Below are the code and all the weights of a small trained network. Each question names an input and a target symbol and asks about switching units off, where a switched-off unit gives its printed mean instead of its output.

import numpy as np


def w(rows, s, z=0):
    codes = np.array(rows[::2]) - 128.0
    scale = np.full(codes.shape[1], s)
    scale[-1] = z or s
    return codes * scale


def norm(h):
    return h / np.sqrt((h * h).mean(-1, keepdims=True) + 1e-5)


def f(y):
    return y / 2 * (1 + np.tanh(0.7978845608 * (y + 0.044715 * y**3)))


def softmax(a):
    e = np.exp(a - a.max(-1, keepdims=True))
    return e / e.sum(-1, keepdims=True)


def log_softmax(a):
    a = a - a.max(-1, keepdims=True)
    return a - np.log(np.exp(a).sum(-1, keepdims=True))


def net(x, mask):
    ids = ['Ωαγζθτ'.index(c) for c in x.split()]
    T = len(ids)
    res = E[ids] + P[:T]
    r = norm(res)
    for j in range(3):
        rows = slice(3 * j, 3 * j + 3)
        q, k, v = (r @ M[0][rows].T for M in (Q, K, V))
        z = softmax(np.where(np.tri(T) > 0, q @ k.T / 3**0.5, -1e9)) @ v
        o = O[0][rows]
        res = res + np.where(mask[j], z, o[:, -1]) @ o[:, :-1]
    y = f(norm(res) @ A[0][:, :-1].T + A[0][:, -1])
    res = res + np.where(mask[3:19], y, B[0][:, -1]) @ B[0][:, :-1]
    return log_softmax(norm(res)[-1] @ U[:, :-1].T + U[:, -1])


Q, K, V, O, A, B = {}, {}, {}, {}, {}, {}
E = w([
[80,135,83,134],'Ω',
[251,121,58,162],'α',
[100,129,53,128],'γ',
[112,160,71,120],'ζ',
[78,112,73,139],'θ',
[179,5,147,211],'τ',
],0.015)
P = w([
[188,105,248,71],'0',
[193,81,117,84],'1',
[177,91,83,77],'2',
[150,108,66,80],'3',
[129,124,56,89],'4',
[115,141,52,101],'5',
[109,155,54,116],'6',
[100,169,63,135],'7',
[95,181,72,156],'8',
[94,194,79,178],'9',
[92,203,78,206],'10',
[96,213,74,234],'11',
[101,241,84,254],'12',
],0.007)
Q[0] = w([
[107,140,86,120],'h1',
[55,243,107,59],'h1',
[101,109,131,85],'h1',
[6,151,75,152],'h2',
[109,186,93,104],'h2',
[76,129,107,126],'h2',
[77,147,53,91],'h3',
[185,96,145,137],'h3',
[109,160,83,129],'h3',
],0.023)
K[0] = w([
[129,104,140,113],'h1',
[146,96,205,7],'h1',
[59,153,122,50],'h1',
[171,107,193,74],'h2',
[88,91,171,20],'h2',
[180,124,160,61],'h2',
[149,128,160,59],'h3',
[137,152,56,194],'h3',
[229,99,179,48],'h3',
],0.018)
V[0] = w([
[151,177,136,133],'h1',
[105,81,170,62],'h1',
[131,167,67,53],'h1',
[66,118,91,145],'h2',
[177,119,102,100],'h2',
[162,137,85,122],'h2',
[165,183,171,10],'h3',
[124,170,97,81],'h3',
[74,88,105,134],'h3',
],0.014)
O[0] = w([
[99,153,103,147,1],'h1',
[157,85,210,169,182],'h1',
[78,175,49,165,88],'h1',
[88,26,57,139,153],'h2',
[163,210,81,107,212],'h2',
[178,156,52,108,172],'h2',
[154,164,221,182,12],'h3',
[70,154,117,183,110],'h3',
[94,2,140,32,237],'h3',
],0.0084,0.0035)
A[0] = w([
[153,68,132,166,145],'n1',
[170,45,136,204,173],'n2',
[154,87,124,167,153],'n3',
[153,176,150,2,64],'n4',
[94,119,228,178,1],'n5',
[4,194,147,154,96],'n6',
[75,162,68,193,129],'n7',
[97,79,184,104,101],'n8',
[170,178,132,138,83],'n9',
[179,169,142,157,103],'n10',
[176,156,229,233,76],'n11',
[153,111,122,217,95],'n12',
[57,212,124,190,118],'n13',
[205,119,97,173,135],'n14',
[153,168,173,139,161],'n15',
[168,107,116,171,137],'n16',
],0.015,0.0071)
B[0] = w([
[155,172,155,124,205],'n1',
[153,183,185,121,254],'n2',
[146,188,162,129,188],'n3',
[38,44,90,125,173],'n4',
[10,150,170,100,160],'n5',
[176,58,131,139,154],'n6',
[170,137,128,162,187],'n7',
[200,164,88,113,166],'n8',
[151,139,101,103,132],'n9',
[139,153,109,96,134],'n10',
[36,105,65,121,176],'n11',
[90,144,192,148,150],'n12',
[155,69,121,100,167],'n13',
[143,146,178,121,179],'n14',
[78,100,36,117,145],'n15',
[133,149,161,124,162],'n16',
],0.013,0.0092)
U = w([
[37,189,189,176,254],'Ω',
[183,163,204,55,149],'α',
[167,61,140,221,29],'γ',
[74,70,96,42,142],'ζ',
[71,175,92,214,109],'θ',
[111,252,41,19,88],'τ',
],0.011,0.0044)

Each question gives the input, a string of symbols that net reads in full, and the target symbol t.
The units are the heads (3 rows each of Q, K, V and O) and the neurons (one row each of A and B). Each row of codes is followed by its name. A weight is (code - 128) times the scale printed after its matrix; where a second scale follows, it is the last column's (O, A, B and U).
mask holds one flag per unit, heads first, then neurons. A switched-off unit (its flag False) gives its mean, the last column of its rows in O or B, instead of its output. The means were averaged over made-up inputs and are rounded, as every weight is.
A unit's drop is (log p(t) with every unit on - log p(t) with that unit switched off) / (log p(t) with every unit on - log p(t) with every unit switched off).
The circuit of an input: a set's keep is (log p(t) with only the set's units on - log p(t) with every unit switched off) / (log p(t) with every unit on - log p(t) with every unit switched off). Starting from the 12 units with the biggest drops (on a tie, the unit counted first), units are removed one at a time, each time the one whose removal leaves the highest keep (on an exact tie, the one counted first), for as long as the keep stays at least 0.8.
units of the circuit, in order: the units of the circuit, biggest drop first
top k neurons: the k neurons with the biggest drops, biggest first
heads that matter: for each layer, one digit per head in row order, 1 if its drop is at least 0.15 and else 0, layers parted by /
drop of u: that unit's drop, to one decimal
input θ τ θ θ, target α: units of the circuit, in order -> [h1]
input γ γ γ α Ω ζ, target γ: heads that matter -> 001
input θ τ Ω γ α Ω γ θ θ ζ α α Ω, target α: heads that matter -> 101
input γ τ α, target τ: heads that matter -> 110
input Ω τ Ω Ω θ τ γ ζ γ, target Ω: heads that matter -> 001
input Ω τ τ γ, target Ω: heads that matter -> 101
input γ ζ τ τ Ω τ Ω Ω τ Ω Ω, target γ: heads that matter -> 000
input τ Ω Ω α θ τ τ γ θ, target ζ: units of the circuit, in order -> [n4, h3, h1]
input γ Ω α Ω τ θ, target γ: heads that matter -> 001
input τ Ω α τ τ τ γ Ω Ω τ γ ζ τ, target θ: heads that matter -> 101
input γ τ τ τ α γ, target γ: heads that matter -> 001
input Ω τ γ γ τ τ τ ζ ζ τ, target Ω: heads that matter -> 000
input τ τ τ θ τ, target ζ: top 2 neurons -> [n7, n8]
input τ γ τ γ τ Ω τ τ, target α: top neuron -> [n2]
input τ ζ τ θ γ, target ζ: drop of n4 -> 0.2
input Ω γ τ τ τ τ ζ γ τ γ ζ, target Ω: drop of h1 -> 0.1
input τ τ τ τ τ τ γ τ, target θ: drop of h1 -> 1.1
